Below is a small trained network, with its code and all its weights. Each question gives an input and a class and asks what happens when units are switched off, that is, made to give their printed mean instead of their output.

import numpy as np


def w(rows, s, z=0):
    codes = np.array(rows[::2]) - 128.0
    scale = np.full(codes.shape[1], s)
    scale[-1] = z or s
    return codes * scale


def norm(h):
    return h / np.sqrt((h * h).mean(-1, keepdims=True) + 1e-5)


def f(y):
    return np.maximum(y, 0)


def log_softmax(a):
    a = a - a.max(-1, keepdims=True)
    return a - np.log(np.exp(a).sum(-1, keepdims=True))


def net(x, mask):
    res = np.array(x, float).reshape(1, 4) / 4 @ E
    u = 0
    for l in range(3):
        y = f(norm(res) @ A[l][:, :-1].T + A[l][:, -1])
        res = res + np.where(mask[u : u + 8], y, B[l][:, -1]) @ B[l][:, :-1]
        u += 8
    return log_softmax(norm(res)[-1] @ U[:, :-1].T + U[:, -1])


A, B = {}, {}
E = w([
[123,148,2,128,82],'x0',
[104,104,143,119,62],'x1',
[38,53,118,138,194],'x2',
[171,83,120,213,121],'x3',
],0.0097)
A[0] = w([
[201,199,168,105,95,38],'L0N0',
[86,197,136,8,143,1],'L0N1',
[35,125,128,37,144,53],'L0N2',
[28,41,91,120,123,10],'L0N3',
[147,50,122,239,130,69],'L0N4',
[90,115,19,81,116,68],'L0N5',
[112,96,245,87,165,78],'L0N6',
[82,108,134,135,232,21],'L0N7',
],0.018,0.0035)
B[0] = w([
[72,7,110,31,47,232],'L0N0',
[230,61,135,206,134,245],'L0N1',
[180,43,142,191,179,233],'L0N2',
[112,60,54,11,121,225],'L0N3',
[188,55,158,201,171,203],'L0N4',
[42,220,166,192,99,223],'L0N5',
[68,226,217,137,136,243],'L0N6',
[104,85,90,3,147,203],'L0N7',
],0.023,0.011)
A[1] = w([
[94,215,216,136,104,111],'L1N0',
[173,166,121,55,25,228],'L1N1',
[82,160,56,148,152,132],'L1N2',
[142,143,110,197,119,4],'L1N3',
[156,129,10,190,87,22],'L1N4',
[3,115,157,146,86,229],'L1N5',
[84,181,34,198,126,7],'L1N6',
[208,80,136,178,140,174],'L1N7',
],0.02,0.0011)
B[1] = w([
[193,195,179,41,145,182],'L1N0',
[99,92,67,36,117,188],'L1N1',
[187,143,166,52,35,151],'L1N2',
[180,123,148,125,149,158],'L1N3',
[112,88,254,95,137,173],'L1N4',
[155,208,66,153,175,251],'L1N5',
[146,168,226,43,156,163],'L1N6',
[169,108,80,198,158,236],'L1N7',
],0.025,0.012)
A[2] = w([
[77,110,101,31,184,255],'L2N0',
[143,113,148,194,137,171],'L2N1',
[145,71,64,122,161,111],'L2N2',
[4,76,90,82,64,19],'L2N3',
[90,250,195,148,146,77],'L2N4',
[171,121,228,164,123,116],'L2N5',
[157,125,86,232,181,45],'L2N6',
[187,119,107,219,160,52],'L2N7',
],0.02,0.0029)
B[2] = w([
[138,148,100,141,4,248],'L2N0',
[156,130,122,108,178,176],'L2N1',
[168,142,102,133,121,213],'L2N2',
[177,115,67,74,104,204],'L2N3',
[150,249,87,149,144,180],'L2N4',
[186,143,172,155,100,191],'L2N5',
[177,163,115,115,149,188],'L2N6',
[186,136,97,151,143,195],'L2N7',
],0.03,0.017)
U = w([
[166,148,88,109,120,240],'0',
[100,85,58,85,83,151],'1',
[172,80,145,176,160,141],'2',
[103,213,169,100,112,122],'3',
[111,142,90,135,135,108],'4',
[31,112,109,152,185,3],'5',
[6,110,141,145,194,22],'6',
[10,104,139,151,188,1],'7',
],0.018,0.0079)

Each question gives the input, the list of numbers given to net, and the class t.
The units are the neurons (one row each of A and B). Each row of codes is followed by its name. A weight is (code - 128) times the scale printed after its matrix; where a second scale follows, it is the last column's (A, B and U).
mask holds one flag per neuron, layer by layer. A switched-off neuron (its flag False) gives its mean, the last column of its row in B, instead of its output. The means were averaged over made-up inputs and are rounded, as every weight is.
A unit's drop is (log p(t) with every unit on - log p(t) with that unit switched off) / (log p(t) with every unit on - log p(t) with every unit switched off).
The circuit of an input: a set's keep is (log p(t) with only the set's units on - log p(t) with every unit switched off) / (log p(t) with every unit on - log p(t) with every unit switched off). Starting from the 12 units with the biggest drops (on a tie, the unit counted first), units are removed one at a time, each time the one whose removal leaves the highest keep (on an exact tie, the one counted first), for as long as the keep stays at least 0.8.
units of the circuit, in order: the units of the circuit, biggest drop first
most important unit: the unit with the biggest drop
top k neurons: the k neurons with the biggest drops, biggest first
k most important neurons of layer l: the k neurons of layer l with the biggest drops, biggest first
input [-8,0,5,-7], class 3: top 3 neurons => [L0N6, L0N4, L0N7]
input [-5,0,2,4], class 3: top 3 neurons => [L0N6, L0N1, L0N2]
input [-4,6,7,6], class 1: most important unit => L0N3
input [0,-5,7,8], class 2: top 2 neurons => [L0N4, L0N0]
input [1,2,5,8], class 2: 2 most important neurons of layer 0 => [L0N4, L0N0]
input [-5,5,0,-6], class 2: top 3 neurons => [L0N1, L0N2, L0N5]
input [7,2,0,6], class 3: units of the circuit, in order => [L0N5, L0N1, L1N6, L0N0]
input [-7,5,-8,-3], class 1: top 3 neurons => [L0N0, L0N5, L1N1]
input [-5,-4,3,-7], class 2: 2 most important neurons of layer 0 => [L0N1, L0N2]
input [5,1,8,-7], class 1: top 2 neurons => [L0N3, L0N7]
input [-8,-7,7,5], class 3: top 4 neurons => [L0N6, L0N1, L0N0, L0N2]
input [-5,1,5,3], class 1: top 4 neurons => [L0N7, L0N3, L0N5, L0N4]
input [-4,-4,5,-5], class 1: top 4 neurons => [L0N7, L0N4, L2N0, L0N6]
input [-3,-3,4,8], class 2: units of the circuit, in order => [L0N4]
input [-6,3,-8,0], class 1: top 2 neurons => [L0N0, L0N5]
input [2,1,4,-6], class 2: top 2 neurons => [L0N2, L0N1]
input [5,-4,2,-5], class 2: 3 most important neurons of layer 0 => [L0N1, L0N2, L0N6]
input [-7,1,-8,4], class 1: 2 most important neurons of layer 0 => [L0N0, L0N5]
input [-4,-1,-5,3], class 1: 2 most important neurons of layer 0 => [L0N0, L0N5]
input [-8,4,5,-4], class 3: units of the circuit, in order => [L0N6]
input [8,1,8,-1], class 1: 2 most important neurons of layer 0 => [L0N3, L0N6]
